Below are the code and all the weights of a small trained network. Each question names an input and a class and asks about switching units off, where a switched-off unit gives its printed mean instead of its output.

import numpy as np


def w(rows, s, z=0):
    codes = np.array(rows[::2]) - 128.0
    scale = np.full(codes.shape[1], s)
    scale[-1] = z or s
    return codes * scale


def norm(h):
    return h / np.sqrt((h * h).mean(-1, keepdims=True) + 1e-5)


def f(y):
    return np.maximum(y, 0)


def log_softmax(a):
    a = a - a.max(-1, keepdims=True)
    return a - np.log(np.exp(a).sum(-1, keepdims=True))


def net(x, mask):
    res = np.array(x, float).reshape(1, 2) / 4 @ E
    u = 0
    for l in range(2):
        y = f(norm(res) @ A[l][:, :-1].T + A[l][:, -1])
        res = res + np.where(mask[u : u + 16], y, B[l][:, -1]) @ B[l][:, :-1]
        u += 16
    return log_softmax(norm(res)[-1] @ U[:, :-1].T + U[:, -1])


A, B = {}, {}
E = w([
[249,152,65],'x0',
[97,155,61],'x1',
],0.0017)
A[0] = w([
[93,104,157,160],'L0N1',
[89,113,120,92],'L0N2',
[103,123,86,7],'L0N3',
[119,115,176,101],'L0N4',
[201,88,192,115],'L0N5',
[62,64,181,170],'L0N6',
[95,219,92,16],'L0N7',
[160,179,100,156],'L0N8',
[254,105,180,92],'L0N9',
[97,141,127,140],'L0N10',
[155,151,187,32],'L0N11',
[206,168,139,123],'L0N12',
[148,188,175,56],'L0N13',
[94,240,12,89],'L0N14',
[167,164,230,80],'L0N15',
[124,78,104,68],'L0N16',
],0.0045,0.0019)
B[0] = w([
[147,192,47,196],'L0N1',
[184,154,139,157],'L0N2',
[1,234,242,132],'L0N3',
[39,170,43,164],'L0N4',
[88,75,46,196],'L0N5',
[150,208,112,252],'L0N6',
[155,91,106,150],'L0N7',
[13,107,199,194],'L0N8',
[154,149,192,228],'L0N9',
[96,188,144,164],'L0N10',
[198,27,114,140],'L0N11',
[105,136,229,205],'L0N12',
[186,108,143,132],'L0N13',
[167,28,164,232],'L0N14',
[113,66,51,175],'L0N15',
[97,144,147,128],'L0N16',
],0.0022,0.0027)
A[1] = w([
[125,85,137,95],'L1N1',
[102,49,132,7],'L1N2',
[69,113,122,39],'L1N3',
[111,153,56,156],'L1N4',
[144,145,78,163],'L1N5',
[105,153,190,113],'L1N6',
[175,130,78,149],'L1N7',
[232,136,130,163],'L1N8',
[93,77,81,107],'L1N9',
[46,91,196,46],'L1N10',
[15,134,133,131],'L1N11',
[155,186,139,193],'L1N12',
[145,104,107,108],'L1N13',
[139,166,112,19],'L1N14',
[122,165,3,125],'L1N15',
[115,89,116,189],'L1N16',
],0.0058,0.0017)
B[1] = w([
[143,144,170,154],'L1N1',
[81,220,114,159],'L1N2',
[150,67,69,165],'L1N3',
[168,130,172,187],'L1N4',
[107,129,205,158],'L1N5',
[169,142,84,172],'L1N6',
[72,132,137,165],'L1N7',
[58,144,38,216],'L1N8',
[198,35,125,170],'L1N9',
[183,188,184,194],'L1N10',
[137,81,52,253],'L1N11',
[73,164,168,173],'L1N12',
[119,125,88,148],'L1N13',
[255,75,206,131],'L1N14',
[170,134,200,199],'L1N15',
[184,100,163,172],'L1N16',
],0.0034)
U = w([
[69,227,43,181],'0',
[195,42,110,172],'1',
[186,194,254,164],'2',
[89,147,179,20],'3',
[70,137,187,8],'4',
],0.014,0.011)

Each question gives the input, the list of numbers given to net, and the class t.
The units are the neurons (one row each of A and B). Each row of codes is followed by its name. A weight is (code - 128) times the scale printed after its matrix; where a second scale follows, it is the last column's (A, B and U).
mask holds one flag per neuron, layer by layer. A switched-off neuron (its flag False) gives its mean, the last column of its row in B, instead of its output. The means were averaged over made-up inputs and are rounded, as every weight is.
A unit's drop is (log p(t) with every unit on - log p(t) with that unit switched off) / (log p(t) with every unit on - log p(t) with every unit switched off).
The circuit of an input: a set's keep is (log p(t) with only the set's units on - log p(t) with every unit switched off) / (log p(t) with every unit on - log p(t) with every unit switched off). Starting from the 12 units with the biggest drops (on a tie, the unit counted first), units are removed one at a time, each time the one whose removal leaves the highest keep (on an exact tie, the one counted first), for as long as the keep stays at least 0.8.
circuit, biggest first: the units of the circuit, biggest drop first
unit that matters most: the unit with the biggest drop
top k neurons: the k neurons with the biggest drops, biggest first
drop when u is switched off: that unit's drop, to one decimal
input [1,2], class 2: circuit, biggest first	(L1N11)
input [-3,-8], class 1: top 2 neurons	(L0N4 L0N5)
input [1,4], class 1: top 2 neurons	(L1N9 L0N9)
input [0,-8], class 1: top 4 neurons	(L0N8 L0N15 L1N16 L0N11)
input [-3,-1], class 2: top 4 neurons	(L0N6 L0N8 L0N1 L1N8)
input [3,1], class 2: top 4 neurons	(L0N8 L0N12 L0N6 L0N1)
input [3,4], class 1: top 3 neurons	(L0N6 L0N14 L0N8)
input [-3,0], class 2: top 4 neurons	(L0N6 L0N8 L0N1 L1N8)
input [3,-1], class 2: top 4 neurons	(L0N12 L0N8 L0N1 L0N6)
input [-4,5], class 1: top 2 neurons	(L1N11 L0N9)
input [3,8], class 1: top 2 neurons	(L0N14 L1N9)
input [0,4], class 1: drop when L0N9 is switched off	0.7
input [-8,-2], class 0: drop when L1N11 is switched off	0.1
input [-7,-5], class 0: unit that matters most	L0N6
input [-1,3], class 2: drop when L0N4 is switched off	0.4
